Here is a tiny trained network, its code and every weight. The questions are about switching its units off for an input and a target symbol, where a switched-off unit gives its printed mean instead of its output.

import numpy as np


def w(rows, s, z=0):
    codes = np.array(rows[::2]) - 128.0
    scale = np.full(codes.shape[1], s)
    scale[-1] = z or s
    return codes * scale


def f(y):
    return y / 2 * (1 + np.tanh(0.7978845608 * (y + 0.044715 * y**3)))


def softmax(a):
    e = np.exp(a - a.max(-1, keepdims=True))
    return e / e.sum(-1, keepdims=True)


def log_softmax(a):
    a = a - a.max(-1, keepdims=True)
    return a - np.log(np.exp(a).sum(-1, keepdims=True))


def net(x, mask):
    ids = ['Δβεμτφ'.index(c) for c in x.split()]
    T = len(ids)
    res = E[ids] + P[:T]
    q, k, v = (res @ M[0].T for M in (Q, K, V))
    z = softmax(np.where(np.tri(T) > 0, q @ k.T / 2**0.5, -1e9)) @ v
    res = res + np.where(mask[0], z, O[0][:, -1]) @ O[0][:, :-1]
    y = f(res @ A[0][:, :-1].T + A[0][:, -1])
    res = res + np.where(mask[1:9], y, B[0][:, -1]) @ B[0][:, :-1]
    return log_softmax(res[-1] @ U[:, :-1].T + U[:, -1])


Q, K, V, O, A, B = {}, {}, {}, {}, {}, {}
E = w([
[164,160,191,74,124],'Δ',
[255,149,115,131,105],'β',
[144,124,70,132,4],'ε',
[153,196,189,197,143],'μ',
[144,132,94,199,127],'τ',
[209,46,107,94,82],'φ',
],0.021)
P = w([
[50,87,84,87,254],'0',
[184,58,133,82,133],'1',
[160,96,153,124,86],'2',
[177,59,183,136,115],'3',
[180,116,158,127,99],'4',
[210,128,136,88,122],'5',
[159,133,176,148,81],'6',
[210,129,201,147,131],'7',
[197,151,183,140,125],'8',
[174,153,184,163,95],'9',
],0.0062)
Q[0] = w([
[122,93,156,84,124],'head 0',
[250,171,155,165,79],'head 0',
],0.025)
K[0] = w([
[189,125,220,114,71],'head 0',
[15,181,175,127,253],'head 0',
],0.015)
V[0] = w([
[231,122,150,92,30],'head 0',
[81,169,238,5,113],'head 0',
],0.012)
O[0] = w([
[98,101,65,1,232,225],'head 0',
[96,74,228,59,113,253],'head 0',
],0.011,0.0052)
A[0] = w([
[140,174,137,209,157,78],'neuron 0',
[152,109,175,111,167,73],'neuron 1',
[131,165,177,213,101,253],'neuron 2',
[156,208,171,131,254,197],'neuron 3',
[124,96,162,44,167,120],'neuron 4',
[138,83,209,78,125,228],'neuron 5',
[87,21,46,154,66,160],'neuron 6',
[237,91,199,123,142,128],'neuron 7',
],0.009,0.0022)
B[0] = w([
[140,231,109,122,187,167],'neuron 0',
[91,155,123,104,114,179],'neuron 1',
[88,24,193,95,59,186],'neuron 2',
[87,2,94,91,127,172],'neuron 3',
[199,155,148,176,110,248],'neuron 4',
[212,202,51,161,74,253],'neuron 5',
[72,178,193,142,206,166],'neuron 6',
[16,130,148,130,149,224],'neuron 7',
],0.012,0.017)
U = w([
[166,126,70,141,100,17],'Δ',
[150,66,13,147,115,115],'β',
[96,146,48,91,143,117],'ε',
[179,76,138,152,142,75],'μ',
[181,88,34,254,138,250],'τ',
[201,105,141,130,214,225],'φ',
],0.0075,0.0013)

Each question gives the input, a string of symbols that net reads in full, and the target symbol t.
The units are the heads (2 rows each of Q, K, V and O) and the neurons (one row each of A and B). Each row of codes is followed by its name. A weight is (code - 128) times the scale printed after its matrix; where a second scale follows, it is the last column's (O, A, B and U).
mask holds one flag per unit, heads first, then neurons. A switched-off unit (its flag False) gives its mean, the last column of its rows in O or B, instead of its output. The means were averaged over made-up inputs and are rounded, as every weight is.
A unit's drop is (log p(t) with every unit on - log p(t) with that unit switched off) / (log p(t) with every unit on - log p(t) with every unit switched off).
The circuit of an input: a set's keep is (log p(t) with only the set's units on - log p(t) with every unit switched off) / (log p(t) with every unit on - log p(t) with every unit switched off). Starting from all 9 units, units are removed one at a time, each time the one whose removal leaves the highest keep (on an exact tie, the one counted first), for as long as the keep stays at least 0.8.
circuit, biggest first: the units of the circuit, biggest drop first
top k neurons: the k neurons with the biggest drops, biggest first
drop when u is switched off: that unit's drop, to one decimal
input Δ τ φ μ, target Δ: circuit, biggest first => (head 0; neuron 5)
input φ ε φ ε τ ε ε τ β, target τ: top 2 neurons => (neuron 1; neuron 7)
input μ β μ β ε β, target μ: circuit, biggest first => (head 0; neuron 5; neuron 2)
input β φ Δ τ Δ ε φ φ, target Δ: circuit, biggest first => (neuron 5; head 0; neuron 4; neuron 1)
input μ φ τ, target μ: circuit, biggest first => (neuron 2; neuron 5; head 0)
input μ β φ, target μ: circuit, biggest first => (head 0; neuron 5; neuron 2; neuron 6)
input φ ε β, target β: top 2 neurons => (neuron 3; neuron 6)
input Δ τ ε Δ β φ ε φ, target Δ: circuit, biggest first => (neuron 5; head 0)
input μ φ ε β, target μ: drop when neuron 2 is switched off => 0.7
input μ μ β β β μ, target μ: drop when head 0 is switched off => 0.8
input φ τ β ε ε τ β ε, target τ: drop when head 0 is switched off => 1.5
input ε φ τ ε ε Δ τ β Δ, target Δ: drop when neuron 4 is switched off => 1.1
